Below are the code and all the weights of a small trained network. Each question names an input and a class and asks about switching units off, where a switched-off unit gives its printed mean instead of its output.

import numpy as np


def w(rows, s, z=0):
    codes = np.array(rows[::2]) - 128.0
    scale = np.full(codes.shape[1], s)
    scale[-1] = z or s
    return codes * scale


def norm(h):
    return h / np.sqrt((h * h).mean(-1, keepdims=True) + 1e-5)


def f(y):
    return y / 2 * (1 + np.tanh(0.7978845608 * (y + 0.044715 * y**3)))


def log_softmax(a):
    a = a - a.max(-1, keepdims=True)
    return a - np.log(np.exp(a).sum(-1, keepdims=True))


def net(x, mask):
    res = np.array(x, float).reshape(1, 5) / 4 @ E
    u = 0
    for l in range(3):
        y = f(norm(res) @ A[l][:, :-1].T + A[l][:, -1])
        res = res + np.where(mask[u : u + 6], y, B[l][:, -1]) @ B[l][:, :-1]
        u += 6
    return log_softmax(norm(res)[-1] @ U[:, :-1].T + U[:, -1])


A, B = {}, {}
E = w([
[46,165,97,161,175,231,201,40,3,145],'x0',
[158,159,163,64,185,129,137,184,110,105],'x1',
[114,53,69,140,150,229,56,119,142,61],'x2',
[90,84,140,58,161,116,118,33,202,126],'x3',
[78,84,128,110,31,196,129,162,146,153],'x4',
],0.0055)
A[0] = w([
[72,106,118,101,148,87,148,156,137,77,103],'0.n0',
[73,155,110,89,148,118,100,68,112,127,170],'0.n1',
[171,123,175,159,156,73,106,166,113,182,171],'0.n2',
[119,109,93,96,57,109,77,254,82,109,14],'0.n3',
[121,114,115,100,89,161,82,78,94,89,161],'0.n4',
[138,87,112,126,106,187,103,183,130,168,8],'0.n5',
],0.007,0.0015)
B[0] = w([
[227,167,115,87,139,145,141,163,78,231,141],'0.n0',
[143,131,107,159,55,125,167,236,126,34,211],'0.n1',
[20,51,95,81,149,229,132,117,117,142,237],'0.n2',
[255,168,241,220,129,190,115,66,185,165,253],'0.n3',
[127,93,125,74,102,134,55,195,82,92,204],'0.n4',
[151,58,167,150,74,178,135,158,86,90,177],'0.n5',
],0.006,0.0031)
A[1] = w([
[97,107,171,196,117,87,112,145,182,94,137],'1.n0',
[142,134,173,101,141,76,93,189,201,144,123],'1.n1',
[131,133,113,183,138,98,69,169,63,120,201],'1.n2',
[144,99,188,76,173,81,131,146,219,189,61],'1.n3',
[150,166,125,134,254,147,160,126,66,50,2],'1.n4',
[127,177,74,132,140,114,182,156,54,117,136],'1.n5',
],0.0066,0.0025)
B[1] = w([
[215,174,29,129,136,136,141,109,54,170,172],'1.n0',
[119,45,150,66,156,117,161,132,144,215,237],'1.n1',
[134,100,134,41,96,140,101,105,163,129,177],'1.n2',
[99,99,107,80,202,121,132,144,217,157,254],'1.n3',
[231,159,130,22,253,177,37,88,11,89,218],'1.n4',
[144,165,198,106,201,125,151,75,188,72,203],'1.n5',
],0.0066,0.0041)
A[2] = w([
[72,185,208,145,123,90,225,71,102,108,4],'2.n0',
[38,92,75,129,114,179,81,163,113,88,87],'2.n1',
[128,111,40,131,136,94,104,7,133,152,82],'2.n2',
[165,82,103,120,153,137,19,205,135,102,83],'2.n3',
[146,110,2,133,169,159,87,150,144,125,84],'2.n4',
[164,76,114,175,57,60,61,99,193,119,58],'2.n5',
],0.0063,0.0022)
B[2] = w([
[39,168,176,205,86,84,211,91,191,73,189],'2.n0',
[134,30,118,106,222,141,215,239,120,80,215],'2.n1',
[103,170,122,72,98,79,1,251,14,112,173],'2.n2',
[76,162,147,217,116,127,207,99,134,169,252],'2.n3',
[111,147,102,112,6,65,220,115,155,187,194],'2.n4',
[123,234,130,160,171,126,87,137,24,100,206],'2.n5',
],0.0069,0.0031)
U = w([
[220,136,176,225,46,221,99,140,144,191,252],'0',
[14,207,183,181,98,99,223,70,182,85,76],'1',
[88,183,51,125,70,35,60,182,72,145,46],'2',
[125,70,123,40,176,84,123,114,241,232,216],'3',
[75,9,56,118,104,191,193,191,100,67,52],'4',
[176,205,156,68,215,166,103,50,60,54,132],'5',
],0.012,0.0015)

Each question gives the input, the list of numbers given to net, and the class t.
The units are the neurons (one row each of A and B). Each row of codes is followed by its name. A weight is (code - 128) times the scale printed after its matrix; where a second scale follows, it is the last column's (A, B and U).
mask holds one flag per neuron, layer by layer. A switched-off neuron (its flag False) gives its mean, the last column of its row in B, instead of its output. The means were averaged over made-up inputs and are rounded, as every weight is.
A unit's drop is (log p(t) with every unit on - log p(t) with that unit switched off) / (log p(t) with every unit on - log p(t) with every unit switched off).
The circuit of an input: a set's keep is (log p(t) with only the set's units on - log p(t) with every unit switched off) / (log p(t) with every unit on - log p(t) with every unit switched off). Starting from the 12 units with the biggest drops (on a tie, the unit counted first), units are removed one at a time, each time the one whose removal leaves the highest keep (on an exact tie, the one counted first), for as long as the keep stays at least 0.8.
circuit, biggest first: the units of the circuit, biggest drop first
unit that matters most: the unit with the biggest drop
k most important neurons: the k neurons with the biggest drops, biggest first
k most important neurons of layer l: the k neurons of layer l with the biggest drops, biggest first
drop when u is switched off: that unit's drop, to one decimal
input [-2,8,3,-3,4], class 0: unit that matters most	0.n3
input [4,-4,-2,8,-4], class 1: 3 most important neurons	(2.n0; 0.n1; 0.n3)
input [-2,-6,-2,6,6], class 2: 2 most important neurons	(0.n2; 2.n5)
input [3,-2,5,-8,0], class 0: circuit, biggest first	(0.n2; 0.n3)
input [-5,-8,4,1,2], class 2: 3 most important neurons	(2.n5; 1.n0; 2.n2)
input [3,-5,-4,-2,6], class 1: 2 most important neurons	(0.n2; 2.n0)
input [8,-3,4,7,-2], class 4: 2 most important neurons	(2.n1; 0.n1)
input [-5,4,-3,-3,4], class 0: 2 most important neurons of layer 0	(0.n3; 0.n5)
input [4,8,8,-6,8], class 0: 3 most important neurons	(0.n3; 0.n2; 1.n3)
input [-2,-3,8,5,-7], class 2: 2 most important neurons of layer 2	(2.n2; 2.n4)
input [3,4,-5,-1,4], class 1: drop when 1.n0 is switched off	0.0
input [2,3,5,-8,1], class 0: drop when 0.n3 is switched off	0.4
input [6,8,-4,5,7], class 1: drop when 2.n0 is switched off	0.3
input [8,8,-8,-3,6], class 1: circuit, biggest first	(2.n0)
